Below is a small trained network, with its code and all its weights. Each question gives an input and a target symbol and asks what happens when units are switched off, that is, made to give their printed mean instead of their output.

import numpy as np


def w(rows, s, z=0):
    codes = np.array(rows[::2]) - 128.0
    scale = np.full(codes.shape[1], s)
    scale[-1] = z or s
    return codes * scale


def f(y):
    return np.maximum(y, 0)


def softmax(a):
    e = np.exp(a - a.max(-1, keepdims=True))
    return e / e.sum(-1, keepdims=True)


def log_softmax(a):
    a = a - a.max(-1, keepdims=True)
    return a - np.log(np.exp(a).sum(-1, keepdims=True))


def net(x, mask):
    ids = ['βδζηθλμξστψω'.index(c) for c in x.split()]
    T = len(ids)
    res = E[ids] + P[:T]
    u = 0
    for l in range(3):
        q, k, v = (res @ M[l].T for M in (Q, K, V))
        z = softmax(np.where(np.tri(T) > 0, q @ k.T / 3**0.5, -1e9)) @ v
        res = res + np.where(mask[u], z, O[l][:, -1]) @ O[l][:, :-1]
        u += 1
        y = f(res @ A[l][:, :-1].T + A[l][:, -1])
        res = res + np.where(mask[u : u + 4], y, B[l][:, -1]) @ B[l][:, :-1]
        u += 4
    return log_softmax(res[-1] @ U[:, :-1].T + U[:, -1])


Q, K, V, O, A, B = {}, {}, {}, {}, {}, {}
E = w([
[147,141,65,109,2,134,44,75,144],'β',
[155,41,126,133,132,113,114,47,138],'δ',
[187,193,174,177,67,156,185,89,211],'ζ',
[80,117,58,113,181,183,144,36,102],'η',
[140,153,6,182,201,143,115,206,121],'θ',
[154,57,136,148,116,188,134,114,101],'λ',
[195,34,191,152,163,58,45,211,112],'μ',
[10,240,63,102,83,120,121,79,136],'ξ',
[243,103,100,44,134,144,141,103,106],'σ',
[50,178,129,99,70,59,125,209,146],'τ',
[104,88,132,56,238,79,166,146,134],'ψ',
[210,97,126,93,123,198,151,135,81],'ω',
],0.0069)
P = w([
[27,152,164,88,109,227,98,177,190],'0',
[100,125,97,77,126,187,104,153,236],'1',
[112,127,113,95,127,163,110,139,191],'2',
[135,135,110,134,131,151,95,143,163],'3',
[126,128,125,141,140,135,108,133,137],'4',
[138,123,130,147,139,126,115,127,118],'5',
[135,114,128,143,139,109,132,117,98],'6',
[145,105,125,159,134,102,140,115,80],'7',
[141,111,140,159,138,96,140,114,48],'8',
[165,110,135,164,140,87,149,110,33],'9',
[138,104,156,181,138,88,158,104,3],'10',
[175,115,141,150,143,67,143,94,39],'11',
[166,96,133,154,133,60,194,93,20],'12',
],0.0046)
Q[0] = w([
[144,177,244,163,50,50,118,216,209],'0.h0',
[191,66,141,164,247,72,107,200,89],'0.h0',
[4,110,128,142,224,90,131,222,167],'0.h0',
],0.014)
K[0] = w([
[180,99,239,138,57,95,166,234,225],'0.h0',
[152,22,83,114,188,72,169,199,52],'0.h0',
[77,191,77,103,217,90,147,252,142],'0.h0',
],0.014)
V[0] = w([
[177,19,172,152,72,125,92,160,158],'0.h0',
[173,84,140,148,199,245,196,136,88],'0.h0',
[162,134,100,21,104,121,135,211,77],'0.h0',
],0.011)
O[0] = w([
[36,43,102,138,8,82,163,202,151,84],'0.h0',
[86,101,3,214,211,247,138,210,119,248],'0.h0',
[118,92,205,17,135,201,142,211,31,88],'0.h0',
],0.0051,0.0018)
A[0] = w([
[116,58,174,67,206,165,189,82,111,158],'0.n0',
[79,124,68,124,222,116,159,146,159,159],'0.n1',
[151,8,144,132,158,205,87,90,156,254],'0.n2',
[131,149,101,182,36,139,94,108,81,113],'0.n3',
],0.011,0.00095)
B[0] = w([
[103,96,159,48,161,82,243,66,176,217],'0.n0',
[102,100,11,171,169,89,88,166,147,246],'0.n1',
[160,61,163,59,158,151,56,2,81,253],'0.n2',
[72,216,90,181,145,89,140,108,106,173],'0.n3',
],0.0066,0.0049)
Q[1] = w([
[66,237,168,47,33,200,72,88,105],'1.h0',
[210,71,239,169,130,136,8,231,129],'1.h0',
[98,17,125,38,202,65,226,102,30],'1.h0',
],0.011)
K[1] = w([
[6,151,102,74,73,143,89,98,162],'1.h0',
[199,59,158,73,163,129,62,251,196],'1.h0',
[74,107,155,129,171,47,139,163,9],'1.h0',
],0.012)
V[1] = w([
[33,53,187,123,174,7,43,187,124],'1.h0',
[134,38,160,194,50,205,25,111,47],'1.h0',
[109,136,114,124,122,108,92,36,93],'1.h0',
],0.011)
O[1] = w([
[147,47,199,204,160,51,35,179,217,206],'1.h0',
[253,42,38,61,53,120,205,185,201,60],'1.h0',
[168,240,108,109,109,100,169,191,200,253],'1.h0',
],0.0059,0.0054)
A[1] = w([
[144,50,195,38,82,111,194,8,93,244],'1.n0',
[193,150,113,140,240,187,145,35,144,191],'1.n1',
[90,175,179,115,117,190,180,205,233,189],'1.n2',
[135,194,204,140,63,42,176,155,117,3],'1.n3',
],0.011,0.00052)
B[1] = w([
[174,143,119,104,43,92,62,91,9,161],'1.n0',
[206,44,122,144,180,138,97,52,168,247],'1.n1',
[55,255,51,159,55,29,90,194,54,142],'1.n2',
[116,75,195,187,98,235,129,143,157,165],'1.n3',
],0.008,0.015)
Q[2] = w([
[144,75,166,175,127,24,207,86,95],'2.h0',
[155,148,54,191,161,119,30,186,67],'2.h0',
[219,87,170,235,92,95,147,97,2],'2.h0',
],0.008)
K[2] = w([
[222,68,241,200,130,131,209,106,104],'2.h0',
[164,196,14,116,219,41,86,195,76],'2.h0',
[183,143,142,248,181,91,249,182,2],'2.h0',
],0.0059)
V[2] = w([
[179,111,214,57,156,116,159,134,99],'2.h0',
[115,123,105,118,171,225,126,217,136],'2.h0',
[138,145,88,120,159,87,5,167,131],'2.h0',
],0.014)
O[2] = w([
[140,147,39,47,154,128,3,120,169,92],'2.h0',
[139,85,15,171,175,99,154,81,55,70],'2.h0',
[144,226,130,142,191,63,181,215,106,253],'2.h0',
],0.0069,0.015)
A[2] = w([
[167,126,24,90,38,121,174,103,143,155],'2.n0',
[117,173,64,163,153,153,127,173,170,142],'2.n1',
[4,239,40,111,96,128,127,150,94,2],'2.n2',
[219,192,99,140,133,124,161,75,198,233],'2.n3',
],0.013,0.00094)
B[2] = w([
[17,110,90,83,140,152,179,142,138,144],'2.n0',
[138,104,150,105,100,106,146,75,60,176],'2.n1',
[78,80,64,145,80,4,6,38,112,156],'2.n2',
[124,147,85,202,95,169,129,125,160,251],'2.n3',
],0.012,0.018)
U = w([
[87,171,122,142,72,80,96,111,105,146],'β',
[85,255,159,158,97,154,194,219,142,254],'δ',
[122,56,200,131,109,167,169,104,127,184],'ζ',
[149,96,103,162,137,165,118,109,167,105],'η',
[151,144,102,133,152,92,171,130,66,133],'θ',
[81,123,92,121,142,109,160,149,158,95],'λ',
[165,72,95,140,117,73,113,193,157,91],'μ',
[169,151,139,105,110,121,124,96,121,52],'ξ',
[148,141,102,82,124,135,91,108,93,138],'σ',
[172,118,138,113,125,116,106,102,107,75],'τ',
[90,136,150,122,208,86,121,105,156,114],'ψ',
[96,91,82,104,149,139,88,126,106,123],'ω',
],0.0059,0.0039)

Each question gives the input, a string of symbols that net reads in full, and the target symbol t.
The units are the heads (3 rows each of Q, K, V and O) and the neurons (one row each of A and B). Each row of codes is followed by its name. A weight is (code - 128) times the scale printed after its matrix; where a second scale follows, it is the last column's (O, A, B and U).
mask holds one flag per unit, layer by layer, with each layer's heads first. A switched-off unit (its flag False) gives its mean, the last column of its rows in O or B, instead of its output. The means were averaged over made-up inputs and are rounded, as every weight is.
A unit's drop is (log p(t) with every unit on - log p(t) with that unit switched off) / (log p(t) with every unit on - log p(t) with every unit switched off).
The circuit of an input: a set's keep is (log p(t) with only the set's units on - log p(t) with every unit switched off) / (log p(t) with every unit on - log p(t) with every unit switched off). Starting from the 12 units with the biggest drops (on a tie, the unit counted first), units are removed one at a time, each time the one whose removal leaves the highest keep (on an exact tie, the one counted first), for as long as the keep stays at least 0.8.
units of the circuit, in order: the units of the circuit, biggest drop first
unit that matters most: the unit with the biggest drop
top k neurons: the k neurons with the biggest drops, biggest first
k most important neurons of layer l: the k neurons of layer l with the biggest drops, biggest first
input μ δ ζ η η η τ ζ, target δ: units of the circuit, in order : [2.h0; 1.n2; 0.n2]
input β η θ η μ ζ, target β: units of the circuit, in order : [1.n2; 2.n2; 0.n2; 1.n1]
input η σ η τ β μ ξ σ β β σ ζ ω, target σ: unit that matters most : 1.n0
input ζ η λ ξ, target β: units of the circuit, in order : [2.n2; 1.n1]
input η β ψ σ θ, target θ: top 3 neurons : [0.n1; 1.n3; 2.n1]
input θ ζ η θ η β ω η ω ξ ζ, target δ: units of the circuit, in order : [1.n1; 0.n2]
input ψ ψ μ δ δ θ λ τ, target β: units of the circuit, in order : [1.n1; 2.n2]
input ω ξ μ η μ τ δ ζ ζ ζ, target ζ: units of the circuit, in order : [2.h0; 1.n3; 0.n1; 0.n2]
input θ μ ω, target θ: top 2 neurons : [1.n0; 0.n1]
input δ η δ ξ λ, target δ: top 3 neurons : [2.n2; 0.n0; 2.n3]
input θ ψ μ σ λ λ ζ ζ λ η η θ ω, target η: units of the circuit, in order : [0.h0; 1.n1; 2.n3; 1.h0]
input η η ζ τ ω σ μ β ω, target μ: units of the circuit, in order : [1.h0; 0.h0]
input σ σ ξ ζ β σ η ζ τ ζ δ λ, target ζ: units of the circuit, in order : [2.h0; 0.n2; 1.n2; 2.n2]
input δ η σ, target δ: unit that matters most : 1.h0
input θ θ θ μ τ η, target η: units of the circuit, in order : [1.n1; 2.n3; 0.h0]
input ξ η δ θ η θ τ β, target β: top 3 neurons : [1.n1; 2.n2; 0.n0]
input θ ψ β ζ δ ψ ω σ, target ψ: units of the circuit, in order : [1.h0; 0.n0; 0.h0; 2.n3]
input θ σ σ ω ζ, target β: top 3 neurons : [1.n2; 0.n2; 2.n2]
input θ η σ ω ω ω, target ω: units of the circuit, in order : [1.h0; 2.n0; 0.h0; 2.h0]
input θ β λ, target θ: unit that matters most : 1.n0
input λ ξ δ η ξ ζ σ η η σ, target η: 2 most important neurons of layer 2 : [2.n3; 2.n1]
input ζ θ β η ζ η η λ, target η: top 2 neurons : [1.n1; 2.n3]
input θ σ δ ξ ζ θ τ ζ β ξ, target δ: 2 most important neurons of layer 0 : [0.n0; 0.n3]
input μ η η ξ ζ ζ σ, target ζ: 2 most important neurons of layer 2 : [2.n2; 2.n0]
